Below are the code and all the weights of a small trained network. Each question names an input and a class and asks about switching units off, where a switched-off unit gives its printed mean instead of its output.

import numpy as np


def w(rows, s, z=0):
    codes = np.array(rows[::2]) - 128.0
    scale = np.full(codes.shape[1], s)
    scale[-1] = z or s
    return codes * scale


def norm(h):
    return h / np.sqrt((h * h).mean(-1, keepdims=True) + 1e-5)


def f(y):
    return np.maximum(y, 0)


def log_softmax(a):
    a = a - a.max(-1, keepdims=True)
    return a - np.log(np.exp(a).sum(-1, keepdims=True))


def net(x, mask):
    res = np.array(x, float).reshape(1, 7) / 4 @ E
    u = 0
    for l in range(2):
        y = f(norm(res) @ A[l][:, :-1].T + A[l][:, -1])
        res = res + np.where(mask[u : u + 4], y, B[l][:, -1]) @ B[l][:, :-1]
        u += 4
    return log_softmax(norm(res)[-1] @ U[:, :-1].T + U[:, -1])


A, B = {}, {}
E = w([
[144,161,132,169,43,162,91,157,133,123,127,130],'x0',
[102,121,84,191,61,115,53,146,156,110,109,200],'x1',
[60,151,175,105,86,156,103,163,145,108,165,122],'x2',
[139,62,113,200,143,142,150,173,147,111,120,177],'x3',
[39,214,185,114,177,96,114,6,136,180,167,44],'x4',
[150,125,161,39,203,152,65,139,129,202,123,109],'x5',
[82,159,130,53,179,9,134,136,113,139,134,145],'x6',
],0.0016)
A[0] = w([
[151,90,81,141,148,59,229,106,102,90,109,139,105],'0.n1',
[175,146,96,107,118,175,42,102,129,182,87,130,41],'0.n2',
[56,170,165,134,94,166,65,113,130,174,146,102,5],'0.n3',
[5,113,143,188,109,122,128,128,162,115,174,153,101],'0.n4',
],0.0029,0.0025)
B[0] = w([
[13,131,196,184,194,68,93,85,209,53,140,189,249],'0.n1',
[71,174,219,221,134,140,234,30,149,79,136,43,172],'0.n2',
[28,7,117,232,222,35,168,91,237,8,180,252,176],'0.n3',
[133,209,202,113,185,74,181,76,144,71,61,24,229],'0.n4',
],0.0023,0.0019)
A[1] = w([
[127,135,131,16,123,109,112,168,100,135,153,133,234],'1.n1',
[93,191,123,151,50,124,93,145,141,123,135,128,4],'1.n2',
[169,102,152,67,190,217,189,118,103,170,151,59,70],'1.n3',
[120,138,133,109,130,92,253,150,81,75,154,112,46],'1.n4',
],0.0038,0.0028)
B[1] = w([
[134,188,45,75,183,32,92,160,117,185,58,182,252],'1.n1',
[196,179,208,65,123,165,84,84,84,159,44,42,157],'1.n2',
[193,182,175,113,2,205,69,111,69,155,92,57,228],'1.n3',
[72,143,187,207,135,170,102,65,204,86,151,88,197],'1.n4',
],0.0042,0.0025)
U = w([
[177,2,40,193,97,174,160,217,137,94,128,232,129],'0',
[120,161,69,4,208,25,101,168,107,204,102,170,180],'1',
[33,141,171,195,164,83,148,83,203,37,137,129,153],'2',
[106,59,74,78,106,133,184,164,74,170,238,131,1],'3',
[199,169,166,101,33,208,81,117,90,160,70,56,137],'4',
[96,111,161,101,148,187,159,96,117,175,234,81,64],'5',
],0.0071,0.0061)

Each question gives the input, the list of numbers given to net, and the class t.
The units are the neurons (one row each of A and B). Each row of codes is followed by its name. A weight is (code - 128) times the scale printed after its matrix; where a second scale follows, it is the last column's (A, B and U).
mask holds one flag per neuron, layer by layer. A switched-off neuron (its flag False) gives its mean, the last column of its row in B, instead of its output. The means were averaged over made-up inputs and are rounded, as every weight is.
A unit's drop is (log p(t) with every unit on - log p(t) with that unit switched off) / (log p(t) with every unit on - log p(t) with every unit switched off).
The circuit of an input: a set's keep is (log p(t) with only the set's units on - log p(t) with every unit switched off) / (log p(t) with every unit on - log p(t) with every unit switched off). Starting from all 8 units, units are removed one at a time, each time the one whose removal leaves the highest keep (on an exact tie, the one counted first), for as long as the keep stays at least 0.8.
units of the circuit, in order: the units of the circuit, biggest drop first
k most important neurons: the k neurons with the biggest drops, biggest first
k most important neurons of layer l: the k neurons of layer l with the biggest drops, biggest first
drop of u: that unit's drop, to one decimal
input [7,-6,7,3,-7,2,0], class 1: most important neuron => (1.n1)
input [5,0,2,-7,-8,2,-2], class 1: 3 most important neurons => (1.n1, 1.n3, 1.n4)
input [6,-3,-2,-8,7,-2,-8], class 2: 2 most important neurons => (0.n3, 1.n3)
input [-3,4,4,5,-6,-8,6], class 2: units of the circuit, in order => (0.n4, 1.n4)
input [5,2,7,-8,-4,-2,1], class 1: 4 most important neurons => (1.n1, 1.n3, 0.n2, 1.n4)
input [-5,3,-7,-8,-2,3,-2], class 4: 2 most important neurons of layer 1 => (1.n3, 1.n1)
input [-1,4,8,-6,-5,-4,4], class 1: 3 most important neurons => (1.n1, 1.n3, 0.n2)
input [-8,-2,-8,1,3,-2,6], class 2: 2 most important neurons => (0.n1, 1.n4)
input [7,8,-4,-1,4,4,4], class 2: 2 most important neurons of layer 0 => (0.n3, 0.n2)
input [-6,7,6,-7,-8,0,-3], class 1: 2 most important neurons of layer 1 => (1.n1, 1.n3)
input [-8,-8,6,1,-7,-5,-2], class 2: 2 most important neurons => (1.n4, 0.n1)
input [-6,-8,-8,-6,-8,-7,-2], class 2: 2 most important neurons => (0.n1, 1.n4)
input [0,-4,-1,-1,-5,6,0], class 4: 2 most important neurons => (1.n3, 0.n2)
input [0,3,7,-3,-5,6,-1], class 1: units of the circuit, in order => (1.n1)
input [7,1,0,-2,6,3,-2], class 2: drop of 0.n3 => 1.2
input [7,7,8,0,-6,2,6], class 1: drop of 1.n3 => 0.3
input [-3,-3,-5,-7,-4,-6,4], class 2: drop of 1.n4 => 0.1
